Below are the code and all the weights of a small trained network. Each question names an input and a target symbol and asks about switching units off, where a switched-off unit gives its printed mean instead of its output.

import numpy as np


def w(rows, s, z=0):
    codes = np.array(rows[::2]) - 128.0
    scale = np.full(codes.shape[1], s)
    scale[-1] = z or s
    return codes * scale


def norm(h):
    return h / np.sqrt((h * h).mean(-1, keepdims=True) + 1e-5)


def f(y):
    return np.maximum(y, 0)


def softmax(a):
    e = np.exp(a - a.max(-1, keepdims=True))
    return e / e.sum(-1, keepdims=True)


def log_softmax(a):
    a = a - a.max(-1, keepdims=True)
    return a - np.log(np.exp(a).sum(-1, keepdims=True))


def net(x, mask):
    ids = ['Πβγδεζθλμστφω'.index(c) for c in x.split()]
    T = len(ids)
    res = E[ids] + P[:T]
    r = norm(res)
    for j in range(2):
        rows = slice(2 * j, 2 * j + 2)
        q, k, v = (r @ M[0][rows].T for M in (Q, K, V))
        z = softmax(np.where(np.tri(T) > 0, q @ k.T / 2**0.5, -1e9)) @ v
        o = O[0][rows]
        res = res + np.where(mask[j], z, o[:, -1]) @ o[:, :-1]
    y = f(norm(res) @ A[0][:, :-1].T + A[0][:, -1])
    res = res + np.where(mask[2:14], y, B[0][:, -1]) @ B[0][:, :-1]
    return log_softmax(norm(res)[-1] @ U[:, :-1].T + U[:, -1])


Q, K, V, O, A, B = {}, {}, {}, {}, {}, {}
E = w([
[87,91,143],'Π',
[117,137,123],'β',
[132,118,162],'γ',
[101,112,122],'δ',
[164,162,109],'ε',
[125,170,191],'ζ',
[188,179,196],'θ',
[75,89,147],'λ',
[98,127,163],'μ',
[165,110,137],'σ',
[121,136,158],'τ',
[100,98,136],'φ',
[205,101,1],'ω',
],0.03)
P = w([
[145,149,32],'0',
[212,23,230],'1',
[208,19,240],'2',
[201,15,244],'3',
[192,12,246],'4',
[190,11,249],'5',
[189,13,251],'6',
[191,15,254],'7',
[189,16,250],'8',
[181,19,248],'9',
],0.0031)
Q[0] = w([
[127,111,90],'head 0',
[215,184,174],'head 0',
[8,23,165],'head 1',
[87,124,254],'head 1',
],0.014)
K[0] = w([
[146,171,110],'head 0',
[161,74,251],'head 0',
[15,226,19],'head 1',
[32,197,217],'head 1',
],0.011)
V[0] = w([
[113,149,121],'head 0',
[210,26,180],'head 0',
[1,172,128],'head 1',
[83,176,109],'head 1',
],0.0075)
O[0] = w([
[35,51,244,107],'head 0',
[55,173,58,253],'head 0',
[48,235,15,122],'head 1',
[120,253,149,91],'head 1',
],0.005,0.004)
A[0] = w([
[168,253,151,17],'neuron 0',
[124,153,80,1],'neuron 1',
[101,140,92,130],'neuron 2',
[159,196,95,68],'neuron 3',
[115,95,106,3],'neuron 4',
[97,125,150,186],'neuron 5',
[137,156,177,120],'neuron 6',
[81,112,149,88],'neuron 7',
[57,120,117,184],'neuron 8',
[144,163,180,131],'neuron 9',
[81,122,178,89],'neuron 10',
[116,58,52,167],'neuron 11',
],0.017,0.0046)
B[0] = w([
[120,78,173,218],'neuron 0',
[157,102,247,134],'neuron 1',
[189,91,111,159],'neuron 2',
[210,101,101,160],'neuron 3',
[80,87,82,134],'neuron 4',
[177,123,91,222],'neuron 5',
[96,134,79,203],'neuron 6',
[143,144,114,206],'neuron 7',
[203,160,131,253],'neuron 8',
[59,163,64,217],'neuron 9',
[145,159,102,230],'neuron 10',
[7,118,175,222],'neuron 11',
],0.011,0.0064)
U = w([
[86,104,106,96],'Π',
[251,116,111,208],'β',
[121,7,36,127],'γ',
[157,205,191,254],'δ',
[129,18,215,144],'ε',
[50,233,151,55],'ζ',
[69,73,151,108],'θ',
[100,147,66,83],'λ',
[204,227,90,34],'μ',
[81,82,133,85],'σ',
[108,162,80,81],'τ',
[74,92,116,89],'φ',
[76,65,167,82],'ω',
],0.02,0.0081)

Each question gives the input, a string of symbols that net reads in full, and the target symbol t.
The units are the heads (2 rows each of Q, K, V and O) and the neurons (one row each of A and B). Each row of codes is followed by its name. A weight is (code - 128) times the scale printed after its matrix; where a second scale follows, it is the last column's (O, A, B and U).
mask holds one flag per unit, heads first, then neurons. A switched-off unit (its flag False) gives its mean, the last column of its rows in O or B, instead of its output. The means were averaged over made-up inputs and are rounded, as every weight is.
A unit's drop is (log p(t) with every unit on - log p(t) with that unit switched off) / (log p(t) with every unit on - log p(t) with every unit switched off).
The circuit of an input: a set's keep is (log p(t) with only the set's units on - log p(t) with every unit switched off) / (log p(t) with every unit on - log p(t) with every unit switched off). Starting from the 12 units with the biggest drops (on a tie, the unit counted first), units are removed one at a time, each time the one whose removal leaves the highest keep (on an exact tie, the one counted first), for as long as the keep stays at least 0.8.
units of the circuit, in order: the units of the circuit, biggest drop first
most important unit: the unit with the biggest drop
top k neurons: the k neurons with the biggest drops, biggest first
which heads matter: for each layer, one digit per head in row order, 1 if its drop is at least 0.15 and else 0, layers parted by /
drop of u: that unit's drop, to one decimal
input β λ ω ε δ φ λ, target β: most important unit : head 1
input μ β ζ β Π, target μ: units of the circuit, in order : (head 1; neuron 8; neuron 9)
input ε ω δ, target ε: units of the circuit, in order : (neuron 9; head 1)
input ε φ λ δ φ, target ε: top 2 neurons : (neuron 9; neuron 6)
input ζ θ μ Π λ, target ζ: top 4 neurons : (neuron 3; neuron 11; neuron 0; neuron 10)
input ε γ γ Π λ ζ λ σ φ Π, target ε: which heads matter : 10
input τ λ ζ, target ζ: which heads matter : 00
input ε γ γ φ, target ε: which heads matter : 00
input μ ε ε δ τ ε ζ ε φ, target μ: units of the circuit, in order : (head 1; neuron 8)
input ε λ τ μ ε θ δ, target ε: units of the circuit, in order : (neuron 9; head 0)
input ζ ε θ ε ε Π, target ζ: top 4 neurons : (neuron 2; neuron 3; neuron 11; neuron 0)
input μ μ σ θ τ δ, target μ: units of the circuit, in order : (head 1; neuron 8)
input μ ε ε ε μ τ, target μ: which heads matter : 01
input β λ ε τ δ, target β: which heads matter : 01
input ζ θ φ, target ζ: units of the circuit, in order : (neuron 11; neuron 0; head 1; neuron 8)
input ε ζ γ ε Π, target ε: which heads matter : 00
input μ τ Π ζ μ λ, target μ: top 3 neurons : (neuron 8; neuron 5; neuron 9)
input γ μ ε τ λ σ θ θ φ β, target β: top neuron : (neuron 2)
input ε σ γ, target γ: drop of head 1 : 0.4
input ζ φ θ φ, target ζ: drop of head 1 : 0.6
